Below is a small trained network, with its code and all its weights. Each question gives an input and a class and asks what happens when units are switched off, that is, made to give their printed mean instead of their output.

import numpy as np


def w(rows, s, z=0):
    codes = np.array(rows[::2]) - 128.0
    scale = np.full(codes.shape[1], s)
    scale[-1] = z or s
    return codes * scale


def norm(h):
    return h / np.sqrt((h * h).mean(-1, keepdims=True) + 1e-5)


def f(y):
    return y / 2 * (1 + np.tanh(0.7978845608 * (y + 0.044715 * y**3)))


def log_softmax(a):
    a = a - a.max(-1, keepdims=True)
    return a - np.log(np.exp(a).sum(-1, keepdims=True))


def net(x, mask):
    res = np.array(x, float).reshape(1, 3) / 4 @ E
    u = 0
    for l in range(2):
        y = f(norm(res) @ A[l][:, :-1].T + A[l][:, -1])
        res = res + np.where(mask[u : u + 16], y, B[l][:, -1]) @ B[l][:, :-1]
        u += 16
    return log_softmax(norm(res)[-1] @ U[:, :-1].T + U[:, -1])


A, B = {}, {}
E = w([
[74,41,41,135,179,127,44,152,38],'x0',
[82,106,113,151,8,124,93,254,168],'x1',
[79,34,197,159,149,223,88,65,203],'x2',
],0.0083)
A[0] = w([
[162,125,147,95,122,97,126,156,94,48],'0.n1',
[142,97,176,122,115,174,122,133,98,84],'0.n2',
[124,130,106,172,145,172,131,142,93,77],'0.n3',
[137,137,109,125,159,109,124,95,146,68],'0.n4',
[145,74,188,72,72,118,117,152,88,76],'0.n5',
[147,85,161,152,130,134,121,127,132,84],'0.n6',
[85,139,113,174,108,133,144,155,141,118],'0.n7',
[147,138,124,106,145,133,108,109,134,34],'0.n8',
[103,165,72,117,128,84,129,119,161,107],'0.n9',
[133,132,81,113,151,132,87,124,154,90],'0.n10',
[119,192,103,151,130,154,125,111,172,104],'0.n11',
[105,95,123,116,122,131,127,95,167,144],'0.n12',
[113,149,142,149,113,110,140,129,85,57],'0.n13',
[176,98,129,104,112,144,110,152,134,2],'0.n14',
[100,73,73,120,185,64,164,128,250,14],'0.n15',
[139,120,187,109,113,130,143,87,47,76],'0.n16',
],0.012,0.0038)
B[0] = w([
[176,139,102,183,81,194,133,136,78,175],'0.n1',
[138,183,100,122,85,148,109,125,87,179],'0.n2',
[134,112,179,90,116,95,177,124,125,147],'0.n3',
[68,154,112,153,155,120,165,139,153,175],'0.n4',
[142,136,90,123,192,129,130,119,166,156],'0.n5',
[132,183,113,124,92,148,108,129,86,184],'0.n6',
[114,155,115,146,249,112,150,104,166,213],'0.n7',
[20,148,85,137,106,107,189,78,142,121],'0.n8',
[163,138,137,172,105,192,121,140,82,195],'0.n9',
[128,114,176,101,118,104,182,122,123,143],'0.n10',
[118,64,159,69,155,83,136,138,91,192],'0.n11',
[155,186,138,146,125,169,123,177,64,253],'0.n12',
[162,130,79,146,58,205,135,103,95,130],'0.n13',
[160,119,39,92,108,114,86,68,194,89],'0.n14',
[83,179,104,90,67,127,88,72,117,116],'0.n15',
[75,161,145,167,185,118,156,156,148,210],'0.n16',
],0.014,0.0028)
A[1] = w([
[78,35,172,225,80,198,187,203,156,160],'1.n1',
[132,118,74,160,188,119,140,45,193,170],'1.n2',
[128,139,102,120,89,96,137,217,147,83],'1.n3',
[64,80,149,151,67,210,69,73,169,25],'1.n4',
[71,32,89,107,100,95,89,103,94,3],'1.n5',
[240,109,130,114,207,155,88,36,141,112],'1.n6',
[162,118,186,108,63,109,158,79,221,2],'1.n7',
[117,158,160,63,115,84,78,143,105,186],'1.n8',
[59,157,163,166,52,113,184,165,146,163],'1.n9',
[188,23,158,154,151,174,122,91,148,194],'1.n10',
[130,60,143,104,178,89,145,133,179,145],'1.n11',
[90,93,183,138,102,211,81,84,176,88],'1.n12',
[112,60,102,134,157,140,93,106,87,5],'1.n13',
[177,145,145,92,129,151,135,112,174,58],'1.n14',
[62,93,94,170,56,136,102,184,251,12],'1.n15',
[105,203,100,88,121,33,97,159,83,83],'1.n16',
],0.015,0.0034)
B[1] = w([
[109,127,127,55,119,152,66,138,185,237],'1.n1',
[90,116,117,108,158,113,133,53,149,225],'1.n2',
[113,167,139,146,168,121,199,48,86,225],'1.n3',
[161,146,110,170,67,201,129,140,47,214],'1.n4',
[147,43,182,117,137,70,94,196,112,178],'1.n5',
[77,105,58,93,104,175,51,142,153,178],'1.n6',
[148,61,200,142,130,25,136,181,144,204],'1.n7',
[113,99,90,76,180,133,109,143,166,166],'1.n8',
[135,65,91,108,118,137,51,168,130,232],'1.n9',
[120,124,100,73,145,159,69,163,147,160],'1.n10',
[178,171,101,135,70,179,122,150,97,216],'1.n11',
[226,205,72,160,80,97,226,122,95,254],'1.n12',
[149,133,208,168,120,44,189,155,192,191],'1.n13',
[73,64,152,180,146,128,98,194,63,177],'1.n14',
[47,141,114,126,217,125,172,4,129,224],'1.n15',
[134,121,136,112,68,193,83,124,184,185],'1.n16',
],0.014,0.0056)
U = w([
[203,213,84,165,39,191,192,139,38,179],'0',
[28,149,124,120,221,108,195,10,143,196],'1',
[146,35,240,116,124,25,146,231,122,181],'2',
[92,122,90,34,120,203,29,150,174,182],'3',
[115,105,154,146,60,126,98,93,163,23],'4',
[91,140,180,155,49,126,92,104,172,2],'5',
[84,144,153,146,32,103,94,104,179,20],'6',
],0.014,0.0054)

Each question gives the input, the list of numbers given to net, and the class t.
The units are the neurons (one row each of A and B). Each row of codes is followed by its name. A weight is (code - 128) times the scale printed after its matrix; where a second scale follows, it is the last column's (A, B and U).
mask holds one flag per neuron, layer by layer. A switched-off neuron (its flag False) gives its mean, the last column of its row in B, instead of its output. The means were averaged over made-up inputs and are rounded, as every weight is.
A unit's drop is (log p(t) with every unit on - log p(t) with that unit switched off) / (log p(t) with every unit on - log p(t) with every unit switched off).
The circuit of an input: a set's keep is (log p(t) with only the set's units on - log p(t) with every unit switched off) / (log p(t) with every unit on - log p(t) with every unit switched off). Starting from the 12 units with the biggest drops (on a tie, the unit counted first), units are removed one at a time, each time the one whose removal leaves the highest keep (on an exact tie, the one counted first), for as long as the keep stays at least 0.8.
circuit, biggest first: the units of the circuit, biggest drop first
top k neurons: the k neurons with the biggest drops, biggest first
drop of u: that unit's drop, to one decimal
input [-6,0,0], class 2: circuit, biggest first : 1.n7
input [-7,-6,-3], class 2: top 3 neurons : 0.n7, 1.n7, 1.n15
input [2,-3,0], class 3: top 2 neurons : 0.n7, 1.n9
input [-4,4,4], class 0: top 2 neurons : 1.n12, 0.n16
input [6,5,-1], class 2: top 2 neurons : 1.n5, 0.n16
input [0,4,-3], class 1: top 2 neurons : 0.n12, 1.n3
input [4,5,4], class 1: top 2 neurons : 1.n15, 0.n11
input [8,3,5], class 2: top 2 neurons : 1.n5, 1.n13
input [1,-6,-5], class 1: top 2 neurons : 0.n12, 1.n12
input [-5,-4,2], class 2: top 2 neurons : 0.n7, 1.n15
input [8,-4,7], class 2: top 3 neurons : 1.n5, 1.n13, 0.n9
input [-7,-6,0], class 2: top 2 neurons : 1.n7, 0.n7
input [1,-1,3], class 3: top 4 neurons : 0.n12, 1.n8, 1.n12, 0.n9
input [-1,-6,-5], class 1: circuit, biggest first : 1.n12
input [-6,6,3], class 1: top 3 neurons : 1.n15, 0.n3, 0.n10
input [-6,5,7], class 0: drop of 1.n4 : 0.1
input [-3,2,-3], class 3: drop of 1.n1 : 0.4
input [1,3,-3], class 3: drop of 0.n9 : 0.9
